Below are the code and all the weights of a small trained network. Each question names an input and a target symbol and asks about switching units off, where a switched-off unit gives its printed mean instead of its output.

import numpy as np


def w(rows, s, z=0):
    codes = np.array(rows[::2]) - 128.0
    scale = np.full(codes.shape[1], s)
    scale[-1] = z or s
    return codes * scale


def norm(h):
    return h / np.sqrt((h * h).mean(-1, keepdims=True) + 1e-5)


def f(y):
    return y / 2 * (1 + np.tanh(0.7978845608 * (y + 0.044715 * y**3)))


def softmax(a):
    e = np.exp(a - a.max(-1, keepdims=True))
    return e / e.sum(-1, keepdims=True)


def log_softmax(a):
    a = a - a.max(-1, keepdims=True)
    return a - np.log(np.exp(a).sum(-1, keepdims=True))


def net(x, mask):
    ids = ['βγδεζηθλμξπστφψω'.index(c) for c in x.split()]
    T = len(ids)
    res = E[ids] + P[:T]
    r = norm(res)
    for j in range(3):
        rows = slice(3 * j, 3 * j + 3)
        q, k, v = (r @ M[0][rows].T for M in (Q, K, V))
        z = softmax(np.where(np.tri(T) > 0, q @ k.T / 3**0.5, -1e9)) @ v
        o = O[0][rows]
        res = res + np.where(mask[j], z, o[:, -1]) @ o[:, :-1]
    y = f(norm(res) @ A[0][:, :-1].T + A[0][:, -1])
    res = res + np.where(mask[3:7], y, B[0][:, -1]) @ B[0][:, :-1]
    return log_softmax(norm(res)[-1] @ U[:, :-1].T + U[:, -1])


Q, K, V, O, A, B = {}, {}, {}, {}, {}, {}
E = w([
[184,99,84,128],'β',
[185,106,67,106],'γ',
[156,164,17,158],'δ',
[134,127,155,101],'ε',
[185,112,91,103],'ζ',
[33,222,21,182],'η',
[203,114,49,109],'θ',
[233,151,4,115],'λ',
[59,129,128,131],'μ',
[229,118,22,113],'ξ',
[181,97,86,126],'π',
[202,62,83,133],'σ',
[197,43,145,102],'τ',
[182,26,124,146],'φ',
[86,116,162,116],'ψ',
[86,41,141,162],'ω',
],0.0015)
P = w([
[120,88,74,61],'0',
[122,126,136,196],'1',
[171,63,3,134],'2',
[109,123,117,56],'3',
[170,63,16,160],'4',
[137,158,180,172],'5',
[163,44,7,175],'6',
[131,159,163,77],'7',
[155,30,7,181],'8',
[141,199,203,160],'9',
],0.0048)
Q[0] = w([
[145,169,85,122],'h0',
[105,89,156,131],'h0',
[111,81,163,143],'h0',
[107,54,87,185],'h1',
[133,166,143,38],'h1',
[187,226,218,254],'h1',
[111,101,96,131],'h2',
[159,150,175,77],'h2',
[89,95,127,114],'h2',
],0.0094)
K[0] = w([
[125,171,169,210],'h0',
[134,101,104,84],'h0',
[138,101,92,62],'h0',
[88,42,5,102],'h1',
[173,187,214,205],'h1',
[133,184,183,2],'h1',
[132,108,90,156],'h2',
[181,188,200,111],'h2',
[132,92,147,155],'h2',
],0.0076)
V[0] = w([
[146,95,146,151],'h0',
[111,105,104,80],'h0',
[100,141,153,158],'h0',
[192,131,149,56],'h1',
[2,207,142,134],'h1',
[99,54,207,117],'h1',
[110,113,124,181],'h2',
[142,126,168,124],'h2',
[141,149,131,76],'h2',
],0.0056)
O[0] = w([
[92,112,134,105,135],'h0',
[139,166,84,131,164],'h0',
[138,119,179,124,82],'h0',
[110,88,87,32,130],'h1',
[79,58,65,207,1],'h1',
[176,253,25,105,46],'h1',
[139,175,140,95,135],'h2',
[126,164,80,166,60],'h2',
[120,64,113,170,116],'h2',
],0.0049,0.0026)
A[0] = w([
[115,163,167,2,3],'n0',
[71,51,139,136,58],'n1',
[24,160,154,130,192],'n2',
[91,145,22,44,57],'n3',
],0.0057,0.003)
B[0] = w([
[33,117,88,169,255],'n0',
[159,255,164,95,159],'n1',
[177,95,123,114,195],'n2',
[208,62,191,117,232],'n3',
],0.006,0.00073)
U = w([
[182,43,124,52,240],'β',
[183,98,61,159,140],'γ',
[136,115,20,216,1],'δ',
[87,108,114,134,24],'ε',
[201,234,96,151,80],'ζ',
[89,119,130,129,52],'η',
[97,148,115,109,120],'θ',
[78,120,93,136,79],'λ',
[84,103,204,76,25],'μ',
[163,159,246,86,102],'ξ',
[125,135,185,242,229],'π',
[91,122,141,117,33],'σ',
[69,120,93,128,124],'τ',
[121,171,108,85,52],'φ',
[123,221,100,66,218],'ψ',
[84,115,110,134,25],'ω',
],0.011,0.0017)

Each question gives the input, a string of symbols that net reads in full, and the target symbol t.
The units are the heads (3 rows each of Q, K, V and O) and the neurons (one row each of A and B). Each row of codes is followed by its name. A weight is (code - 128) times the scale printed after its matrix; where a second scale follows, it is the last column's (O, A, B and U).
mask holds one flag per unit, heads first, then neurons. A switched-off unit (its flag False) gives its mean, the last column of its rows in O or B, instead of its output. The means were averaged over made-up inputs and are rounded, as every weight is.
A unit's drop is (log p(t) with every unit on - log p(t) with that unit switched off) / (log p(t) with every unit on - log p(t) with every unit switched off).
The circuit of an input: a set's keep is (log p(t) with only the set's units on - log p(t) with every unit switched off) / (log p(t) with every unit on - log p(t) with every unit switched off). Starting from all 7 units, units are removed one at a time, each time the one whose removal leaves the highest keep (on an exact tie, the one counted first), for as long as the keep stays at least 0.8.
circuit, biggest first: the units of the circuit, biggest drop first
k most important neurons: the k neurons with the biggest drops, biggest first
which heads matter: for each layer, one digit per head in row order, 1 if its drop is at least 0.15 and else 0, layers parted by /
input η φ β ω μ η, target ζ: circuit, biggest first : [h1, n0]
input ξ ξ φ η γ λ, target π: circuit, biggest first : [h1, n1]
input η γ τ ε γ η ε φ η ω, target ψ: circuit, biggest first : [h1]
input δ θ β ψ μ δ, target γ: circuit, biggest first : [h1, n3]
input η γ ω ε μ γ η η η φ, target π: which heads matter : 011
input π δ λ η δ λ η ξ, target μ: circuit, biggest first : [h1, n0]
input ζ δ β ζ η δ ω η η η, target π: circuit, biggest first : [h1, n2, n1]
input η λ η ε φ ε, target β: 2 most important neurons : [n3, n1]
input ε β φ η β τ, target π: circuit, biggest first : [h1, h0]
input π η φ φ, target π: which heads matter : 010
input π δ μ δ, target ξ: which heads matter : 010
input ζ μ ω β η, target β: which heads matter : 001
input β ε μ η γ ω η ω, target ζ: which heads matter : 010
input η δ δ δ η η φ ω ε ζ, target ζ: which heads matter : 010
input β ζ β τ η τ δ μ σ η, target δ: circuit, biggest first : [h1, n2]
input η δ λ σ, target ξ: circuit, biggest first : [h1, n1]
input λ δ τ ε, target ξ: circuit, biggest first : [h1, n1, n0]
input η ξ θ δ λ ω μ η, target ζ: 2 most important neurons : [n2, n0]
input ω δ γ ξ δ η ω ω, target π: circuit, biggest first : [h1]
input η λ μ ε η σ η η μ ξ, target π: which heads matter : 011
input γ η ε η η σ, target π: 2 most important neurons : [n1, n3]
input ω ω ε η δ, target β: 3 most important neurons : [n0, n3, n1]
input η ζ η φ β η, target ψ: most important neuron : [n2]
input δ ε β μ, target β: 3 most important neurons : [n2, n1, n3]
input μ φ ε λ η, target β: 2 most important neurons : [n0, n3]
